Below are the code and all the weights of a small trained network. Each question names an input and a class and asks about switching units off, where a switched-off unit gives its printed mean instead of its output.

import numpy as np


def w(rows, s, z=0):
    codes = np.array(rows[::2]) - 128.0
    scale = np.full(codes.shape[1], s)
    scale[-1] = z or s
    return codes * scale


def f(y):
    return np.maximum(y, 0)


def log_softmax(a):
    a = a - a.max(-1, keepdims=True)
    return a - np.log(np.exp(a).sum(-1, keepdims=True))


def net(x, mask):
    res = np.array(x, float).reshape(1, 5) / 4 @ E
    y = f(res @ A[0][:, :-1].T + A[0][:, -1])
    res = res + np.where(mask, y, B[0][:, -1]) @ B[0][:, :-1]
    return log_softmax(res[-1] @ U[:, :-1].T + U[:, -1])


A, B = {}, {}
E = w([
[90,64,133,126,204,140,46,106],'x0',
[233,107,23,132,184,140,155,189],'x1',
[181,63,198,114,90,174,153,98],'x2',
[141,172,181,176,246,153,203,136],'x3',
[145,123,165,250,96,81,89,233],'x4',
],0.013)
A[0] = w([
[153,87,130,171,130,94,112,204,153],'N0',
[162,147,163,97,73,115,170,151,83],'N1',
[104,85,100,88,55,130,93,151,32],'N2',
[27,180,63,131,149,97,107,159,73],'N3',
[134,180,126,109,53,78,209,134,29],'N4',
[122,143,179,216,83,101,94,175,70],'N5',
[74,151,104,68,128,122,186,41,40],'N6',
[54,162,197,139,90,174,123,106,62],'N7',
[167,50,69,109,98,89,90,131,127],'N8',
[125,215,138,97,100,125,188,162,100],'N9',
[50,238,67,130,135,70,97,149,49],'N10',
[116,69,127,83,64,108,72,147,75],'N11',
[123,115,27,81,148,224,162,91,118],'N12',
[24,209,185,120,66,125,85,83,4],'N13',
[97,104,82,105,34,82,121,97,49],'N14',
[107,160,213,165,211,186,168,133,175],'N15',
[58,15,135,139,219,153,32,123,140],'N16',
[114,90,76,92,46,50,76,99,64],'N17',
[176,11,209,139,77,205,161,118,66],'N18',
],0.011,0.0029)
B[0] = w([
[188,139,144,161,95,144,111,132,214],'N0',
[119,77,127,97,113,129,128,86,181],'N1',
[100,157,164,138,183,113,160,119,206],'N2',
[94,84,94,165,154,186,120,64,213],'N3',
[148,77,122,60,99,42,110,119,198],'N4',
[149,141,207,139,116,134,99,124,238],'N5',
[136,163,233,148,105,200,79,104,219],'N6',
[155,167,83,141,53,183,180,159,207],'N7',
[149,143,144,123,157,148,172,152,217],'N8',
[107,82,120,41,132,71,122,98,190],'N9',
[71,114,90,182,128,137,70,95,224],'N10',
[117,123,136,139,190,103,187,124,217],'N11',
[180,136,146,170,122,179,80,156,243],'N12',
[188,164,81,96,83,166,155,173,242],'N13',
[104,130,143,127,162,93,162,141,216],'N14',
[102,149,133,113,212,84,209,134,228],'N15',
[148,57,144,28,58,101,140,142,252],'N16',
[152,150,132,139,197,115,158,105,238],'N17',
[44,86,42,245,107,182,87,74,229],'N18',
],0.011,0.016)
U = w([
[93,166,160,102,202,111,215,140,12],'0',
[46,112,68,151,114,153,92,100,181],'1',
[156,177,247,123,99,146,67,140,5],'2',
[121,61,133,12,95,88,126,134,206],'3',
[199,193,15,97,100,174,174,222,242],'4',
],0.013,0.0024)

Each question gives the input, the list of numbers given to net, and the class t.
The units are the neurons (one row each of A and B). Each row of codes is followed by its name. A weight is (code - 128) times the scale printed after its matrix; where a second scale follows, it is the last column's (A, B and U).
mask holds one flag per neuron, in row order. A switched-off neuron (its flag False) gives its mean, the last column of its row in B, instead of its output. The means were averaged over made-up inputs and are rounded, as every weight is.
A unit's drop is (log p(t) with every unit on - log p(t) with that unit switched off) / (log p(t) with every unit on - log p(t) with every unit switched off).
The circuit of an input: a set's keep is (log p(t) with only the set's units on - log p(t) with every unit switched off) / (log p(t) with every unit on - log p(t) with every unit switched off). Starting from the 12 units with the biggest drops (on a tie, the unit counted first), units are removed one at a time, each time the one whose removal leaves the highest keep (on an exact tie, the one counted first), for as long as the keep stays at least 0.8.
circuit, biggest first: the units of the circuit, biggest drop first
top k neurons: the k neurons with the biggest drops, biggest first
drop when u is switched off: that unit's drop, to one decimal
input [7,-5,-1,1,1], class 3: circuit, biggest first : N16
input [-5,4,-6,-2,0], class 1: top 2 neurons : N16, N10
input [4,-3,-3,0,-1], class 3: top 2 neurons : N18, N16
input [7,-1,6,-4,4], class 3: top 4 neurons : N16, N10, N3, N12
input [5,-6,-5,-1,-5], class 4: top 4 neurons : N13, N7, N18, N5
input [4,-5,4,-4,-3], class 4: circuit, biggest first : N13, N7
input [-3,-4,0,-1,0], class 4: top 2 neurons : N13, N16
input [-1,0,-3,2,-4], class 2: top 2 neurons : N18, N6
input [-3,7,-4,7,3], class 0: top 4 neurons : N13, N15, N7, N12
input [7,-8,-1,-8,3], class 0: top 4 neurons : N11, N2, N17, N14
input [-8,-2,6,1,4], class 3: top 3 neurons : N4, N9, N10
input [0,-8,5,7,7], class 4: circuit, biggest first : N7, N13
input [-2,5,7,6,-7], class 1: top 3 neurons : N18, N5, N13
input [7,-8,-6,-6,-8], class 2: circuit, biggest first : N6
input [0,7,-2,-1,-8], class 2: circuit, biggest first : N6, N12
input [-6,5,1,-5,2], class 3: top 2 neurons : N4, N15
input [-7,3,-8,-3,5], class 1: top 3 neurons : N10, N16, N3
input [-6,-2,8,0,5], class 1: drop when N18 is switched off : 1.3
input [1,-3,-2,-1,-5], class 2: drop when N6 is switched off : 1.7
input [7,-3,2,4,-1], class 3: circuit, biggest first : N16
input [-8,1,4,4,2], class 3: drop when N7 is switched off : 0.0
